Below is a small trained network, with its code and all its weights. Each question gives an input and a target symbol and asks what happens when units are switched off, that is, made to give their printed mean instead of their output.

import numpy as np


def w(rows, s, z=0):
    codes = np.array(rows[::2]) - 128.0
    scale = np.full(codes.shape[1], s)
    scale[-1] = z or s
    return codes * scale


def f(y):
    return np.maximum(y, 0)


def softmax(a):
    e = np.exp(a - a.max(-1, keepdims=True))
    return e / e.sum(-1, keepdims=True)


def log_softmax(a):
    a = a - a.max(-1, keepdims=True)
    return a - np.log(np.exp(a).sum(-1, keepdims=True))


def net(x, mask):
    ids = ['αβδζηλσω'.index(c) for c in x.split()]
    T = len(ids)
    res = E[ids] + P[:T]
    u = 0
    for l in range(2):
        r = res
        for j in range(2):
            rows = slice(2 * j, 2 * j + 2)
            q, k, v = (r @ M[l][rows].T for M in (Q, K, V))
            z = softmax(np.where(np.tri(T) > 0, q @ k.T / 2**0.5, -1e9)) @ v
            o = O[l][rows]
            res = res + np.where(mask[u + j], z, o[:, -1]) @ o[:, :-1]
        u += 2
        y = f(res @ A[l][:, :-1].T + A[l][:, -1])
        res = res + np.where(mask[u : u + 16], y, B[l][:, -1]) @ B[l][:, :-1]
        u += 16
    return log_softmax(res[-1] @ U[:, :-1].T + U[:, -1])


Q, K, V, O, A, B = {}, {}, {}, {}, {}, {}
E = w([
[74,96,154],'α',
[106,148,140],'β',
[89,91,6],'δ',
[90,82,76],'ζ',
[77,124,117],'η',
[148,130,76],'λ',
[135,162,63],'σ',
[26,109,165],'ω',
],0.015)
P = w([
[178,76,177],'0',
[199,118,65],'1',
[86,217,151],'2',
[101,28,115],'3',
[77,229,143],'4',
[84,8,112],'5',
[77,232,139],'6',
[86,9,119],'7',
],0.012)
Q[0] = w([
[51,73,138],'L0H0',
[153,172,37],'L0H0',
[103,134,254],'L0H1',
[113,166,243],'L0H1',
],0.0086)
K[0] = w([
[112,10,187],'L0H0',
[190,174,172],'L0H0',
[163,166,44],'L0H1',
[105,88,152],'L0H1',
],0.011)
V[0] = w([
[29,157,44],'L0H0',
[124,153,173],'L0H0',
[224,2,59],'L0H1',
[108,109,208],'L0H1',
],0.0071)
O[0] = w([
[39,146,181,247],'L0H0',
[254,129,119,73],'L0H0',
[115,87,176,113],'L0H1',
[182,28,254,186],'L0H1',
],0.0066,0.0014)
A[0] = w([
[205,135,151,63],'L0N0',
[134,131,69,72],'L0N1',
[173,185,98,65],'L0N2',
[203,56,73,149],'L0N3',
[96,166,101,253],'L0N4',
[211,248,124,163],'L0N5',
[80,136,229,79],'L0N6',
[165,81,89,118],'L0N7',
[130,73,84,60],'L0N8',
[163,112,199,50],'L0N9',
[165,136,36,225],'L0N10',
[105,150,64,228],'L0N11',
[90,244,188,171],'L0N12',
[228,164,148,94],'L0N13',
[134,112,195,181],'L0N14',
[109,216,227,170],'L0N15',
],0.011,0.0055)
B[0] = w([
[171,194,204,135],'L0N0',
[127,119,200,138],'L0N1',
[163,161,254,133],'L0N2',
[44,135,219,182],'L0N3',
[149,90,179,254],'L0N4',
[74,89,139,174],'L0N5',
[168,89,62,203],'L0N6',
[84,164,197,158],'L0N7',
[121,171,144,160],'L0N8',
[140,86,124,140],'L0N9',
[137,79,63,183],'L0N10',
[188,80,129,232],'L0N11',
[117,182,128,253],'L0N12',
[176,150,185,138],'L0N13',
[145,149,175,187],'L0N14',
[169,172,108,228],'L0N15',
],0.0088,0.0071)
Q[1] = w([
[86,155,180],'L1H0',
[172,254,12],'L1H0',
[178,178,109],'L1H1',
[167,178,107],'L1H1',
],0.0097)
K[1] = w([
[148,142,167],'L1H0',
[22,179,8],'L1H0',
[109,171,126],'L1H1',
[115,157,69],'L1H1',
],0.014)
V[1] = w([
[115,72,58],'L1H0',
[2,80,138],'L1H0',
[102,72,208],'L1H1',
[157,241,180],'L1H1',
],0.0086)
O[1] = w([
[255,159,178,12],'L1H0',
[159,101,10,111],'L1H0',
[107,168,73,254],'L1H1',
[34,125,102,162],'L1H1',
],0.01,0.0082)
A[1] = w([
[127,96,62,89],'L1N0',
[140,55,43,110],'L1N1',
[140,115,75,99],'L1N2',
[125,63,141,187],'L1N3',
[70,199,110,46],'L1N4',
[107,139,51,39],'L1N5',
[82,144,103,172],'L1N6',
[97,190,54,100],'L1N7',
[109,132,70,2],'L1N8',
[152,214,122,59],'L1N9',
[101,147,78,60],'L1N10',
[249,109,186,240],'L1N11',
[88,92,203,228],'L1N12',
[132,137,18,184],'L1N13',
[192,225,88,154],'L1N14',
[99,170,156,68],'L1N15',
],0.014,0.0064)
B[1] = w([
[130,188,191,176],'L1N0',
[184,223,172,206],'L1N1',
[166,187,177,152],'L1N2',
[156,155,30,191],'L1N3',
[196,165,153,232],'L1N4',
[180,129,180,169],'L1N5',
[87,141,156,252],'L1N6',
[117,68,119,204],'L1N7',
[177,75,118,149],'L1N8',
[132,94,118,139],'L1N9',
[173,41,101,175],'L1N10',
[92,61,137,148],'L1N11',
[179,146,40,251],'L1N12',
[81,47,254,197],'L1N13',
[75,116,126,139],'L1N14',
[207,140,143,179],'L1N15',
],0.0074,0.014)
U = w([
[4,102,246,98],'α',
[2,96,140,223],'β',
[186,100,143,77],'δ',
[168,150,201,1],'ζ',
[123,251,163,201],'η',
[128,128,164,74],'λ',
[207,86,123,110],'σ',
[193,109,99,198],'ω',
],0.0095,0.0033)

Each question gives the input, a string of symbols that net reads in full, and the target symbol t.
The units are the heads (2 rows each of Q, K, V and O) and the neurons (one row each of A and B). Each row of codes is followed by its name. A weight is (code - 128) times the scale printed after its matrix; where a second scale follows, it is the last column's (O, A, B and U).
mask holds one flag per unit, layer by layer, with each layer's heads first. A switched-off unit (its flag False) gives its mean, the last column of its rows in O or B, instead of its output. The means were averaged over made-up inputs and are rounded, as every weight is.
A unit's drop is (log p(t) with every unit on - log p(t) with that unit switched off) / (log p(t) with every unit on - log p(t) with every unit switched off).
The circuit of an input: a set's keep is (log p(t) with only the set's units on - log p(t) with every unit switched off) / (log p(t) with every unit on - log p(t) with every unit switched off). Starting from the 12 units with the biggest drops (on a tie, the unit counted first), units are removed one at a time, each time the one whose removal leaves the highest keep (on an exact tie, the one counted first), for as long as the keep stays at least 0.8.
units of the circuit, in order: the units of the circuit, biggest drop first
most important unit: the unit with the biggest drop
top k neurons: the k neurons with the biggest drops, biggest first
k most important neurons of layer l: the k neurons of layer l with the biggest drops, biggest first
which heads matter: for each layer, one digit per head in row order, 1 if its drop is at least 0.15 and else 0, layers parted by /
input ζ β β λ, target ζ: 2 most important neurons of layer 0 : (L0N12 L0N10)
input α α α ζ β β α σ, target α: units of the circuit, in order : (L1N13 L1N12)
input δ β β δ β β ζ, target α: top 4 neurons : (L1N12 L1N13 L1N3 L1N4)
input ζ α α α λ δ, target ζ: 3 most important neurons of layer 1 : (L1N1 L1N13 L1N0)
input β α β ζ σ λ, target β: which heads matter : 10 / 10
input β α λ, target β: top 2 neurons : (L0N5 L1N1)
input α β β β, target α: top 2 neurons : (L1N13 L0N3)
input ω α δ, target ζ: which heads matter : 00 / 00
input σ β σ ω, target σ: which heads matter : 00 / 11
input ω α β β ω α, target ω: 2 most important neurons of layer 0 : (L0N6 L0N12)
input ζ β α σ η β β β, target ζ: 2 most important neurons of layer 0 : (L0N3 L0N12)
input ζ α δ ζ β η ζ β, target ζ: which heads matter : 01 / 11
input ω σ α ζ η β, target ω: which heads matter : 10 / 11
input σ β β δ ω α, target σ: most important unit : L1H1
input β β β β, target β: most important unit : L0H0
input β λ σ ω β σ, target β: which heads matter : 11 / 10
input α β ω β, target α: which heads matter : 11 / 11
input ω α δ β α β ζ, target α: which heads matter : 00 / 00
input ω α β ω, target ω: which heads matter : 00 / 10
input δ ζ σ, target α: 2 most important neurons of layer 1 : (L1N12 L1N3)
input ζ α ζ δ ω β β ζ, target ζ: most important unit : L1H0
input β β σ ζ δ σ β β, target β: which heads matter : 11 / 10
input ζ α σ β λ α, target ζ: top 3 neurons : (L1N1 L1N13 L0N3)
input ω ω α β β α β β, target ω: top 2 neurons : (L0N6 L1N13)
